Below is a small trained network, with its code and all its weights. Each question gives an input and a target symbol and asks what happens when units are switched off, that is, made to give their printed mean instead of their output.

import numpy as np


def w(rows, s, z=0):
    codes = np.array(rows[::2]) - 128.0
    scale = np.full(codes.shape[1], s)
    scale[-1] = z or s
    return codes * scale


def norm(h):
    return h / np.sqrt((h * h).mean(-1, keepdims=True) + 1e-5)


def f(y):
    return np.maximum(y, 0)


def softmax(a):
    e = np.exp(a - a.max(-1, keepdims=True))
    return e / e.sum(-1, keepdims=True)


def log_softmax(a):
    a = a - a.max(-1, keepdims=True)
    return a - np.log(np.exp(a).sum(-1, keepdims=True))


def net(x, mask):
    ids = ['βεθλμξπτφψ'.index(c) for c in x.split()]
    T = len(ids)
    res = E[ids] + P[:T]
    q, k, v = (norm(res) @ M[0].T for M in (Q, K, V))
    z = softmax(np.where(np.tri(T) > 0, q @ k.T / 2**0.5, -1e9)) @ v
    res = res + np.where(mask[0], z, O[0][:, -1]) @ O[0][:, :-1]
    y = f(norm(res) @ A[0][:, :-1].T + A[0][:, -1])
    res = res + np.where(mask[1:9], y, B[0][:, -1]) @ B[0][:, :-1]
    return log_softmax(norm(res)[-1] @ U[:, :-1].T + U[:, -1])


Q, K, V, O, A, B = {}, {}, {}, {}, {}, {}
E = w([
[156,163,116,77,62,208,94,145],'β',
[102,82,126,175,167,218,68,126],'ε',
[191,145,100,57,122,159,102,150],'θ',
[120,77,138,129,130,149,101,43],'λ',
[82,108,143,163,37,147,57,112],'μ',
[124,121,158,189,194,188,156,125],'ξ',
[175,152,101,73,99,86,142,165],'π',
[159,162,102,65,80,101,148,152],'τ',
[118,174,247,143,184,143,133,115],'φ',
[144,72,137,104,168,110,107,62],'ψ',
],0.016)
P = w([
[66,30,82,65,153,167,209,100],'0',
[56,195,43,122,188,120,132,92],'1',
[133,72,95,173,153,149,137,175],'2',
[151,126,94,224,154,117,94,161],'3',
[176,208,93,207,136,153,88,42],'4',
[52,114,182,103,55,121,126,166],'5',
[95,143,244,98,55,142,105,147],'6',
[179,151,210,174,66,59,89,54],'7',
],0.011)
Q[0] = w([
[77,70,157,89,84,115,114,182],'h0',
[177,154,247,146,121,107,131,72],'h0',
],0.015)
K[0] = w([
[217,27,195,178,100,137,130,205],'h0',
[201,255,74,243,150,97,22,77],'h0',
],0.008)
V[0] = w([
[154,168,103,78,182,208,81,96],'h0',
[188,66,2,110,209,108,88,128],'h0',
],0.0061)
O[0] = w([
[69,44,131,88,161,127,148,249,255],'h0',
[82,106,153,100,115,70,41,56,148],'h0',
],0.017,0.005)
A[0] = w([
[211,116,73,90,101,133,80,98,163],'n0',
[65,106,130,87,108,105,128,170,238],'n1',
[56,44,233,136,231,98,96,70,194],'n2',
[55,44,157,204,237,155,118,55,218],'n3',
[87,48,229,179,191,114,172,118,122],'n4',
[92,154,179,196,189,180,131,132,251],'n5',
[142,152,173,88,81,179,91,150,177],'n6',
[61,120,210,142,169,85,69,2,122],'n7',
],0.0098,0.0027)
B[0] = w([
[100,179,170,157,151,93,151,36,150],'n0',
[193,118,126,122,173,153,102,101,244],'n1',
[55,171,113,187,38,152,128,179,232],'n2',
[46,97,99,150,69,126,127,253,211],'n3',
[82,109,174,173,71,73,105,140,199],'n4',
[73,106,144,144,99,128,84,107,183],'n5',
[140,139,100,129,150,67,151,130,208],'n6',
[169,80,184,203,136,169,177,205,190],'n7',
],0.011)
U = w([
[114,101,97,109,144,130,56,124,7],'β',
[142,149,81,125,143,119,91,116,150],'ε',
[103,114,138,102,103,126,155,36,252],'θ',
[23,73,91,146,77,175,143,166,209],'λ',
[164,43,99,56,171,191,164,195,130],'μ',
[127,130,130,115,135,121,59,96,114],'ξ',
[166,230,104,164,90,149,219,107,204],'π',
[140,106,213,194,63,165,149,49,111],'τ',
[197,163,75,164,125,199,254,198,71],'φ',
[107,144,180,196,73,148,51,135,63],'ψ',
],0.0095,0.0028)

Each question gives the input, a string of symbols that net reads in full, and the target symbol t.
The units are the heads (2 rows each of Q, K, V and O) and the neurons (one row each of A and B). Each row of codes is followed by its name. A weight is (code - 128) times the scale printed after its matrix; where a second scale follows, it is the last column's (O, A, B and U).
mask holds one flag per unit, heads first, then neurons. A switched-off unit (its flag False) gives its mean, the last column of its rows in O or B, instead of its output. The means were averaged over made-up inputs and are rounded, as every weight is.
A unit's drop is (log p(t) with every unit on - log p(t) with that unit switched off) / (log p(t) with every unit on - log p(t) with every unit switched off).
The circuit of an input: a set's keep is (log p(t) with only the set's units on - log p(t) with every unit switched off) / (log p(t) with every unit on - log p(t) with every unit switched off). Starting from all 9 units, units are removed one at a time, each time the one whose removal leaves the highest keep (on an exact tie, the one counted first), for as long as the keep stays at least 0.8.
units of the circuit, in order: the units of the circuit, biggest drop first
unit that matters most: the unit with the biggest drop
top k neurons: the k neurons with the biggest drops, biggest first
drop of u: that unit's drop, to one decimal
input β μ λ μ φ β ψ μ, target τ: units of the circuit, in order : (n3 h0)
input φ β θ, target φ: units of the circuit, in order : (h0)
input β μ π φ μ π, target τ: units of the circuit, in order : (h0 n7 n3)
input λ β β β, target ξ: units of the circuit, in order : (h0 n2 n3 n7)
input μ ψ θ β τ, target ψ: units of the circuit, in order : (h0 n7 n3)
input ε β φ φ θ β π, target φ: units of the circuit, in order : (h0 n4)
input μ β β π, target π: units of the circuit, in order : (h0 n0 n3)
input ε β π β μ θ, target τ: units of the circuit, in order : (h0 n7 n3 n0)
input β μ τ μ ε μ, target τ: units of the circuit, in order : (h0 n3 n2)
input τ ξ β, target θ: top 2 neurons : (n0 n2)
input β β β, target μ: top 2 neurons : (n2 n3)
input θ β ψ φ β β, target ψ: top 2 neurons : (n3 n7)
input ψ β θ, target ψ: top 2 neurons : (n0 n3)
input ξ λ β β β τ, target μ: unit that matters most : n2
input ε τ β β π, target θ: top 2 neurons : (n0 n2)
input ψ μ β θ, target ψ: drop of n0 : 0.2
input ε ξ β β, target β: drop of n2 : 0.2
input φ φ π, target φ: drop of n7 : 0.0
input λ μ ξ π, target ξ: drop of n3 : 0.1
input ξ β μ θ, target ε: top neuron : (n0)
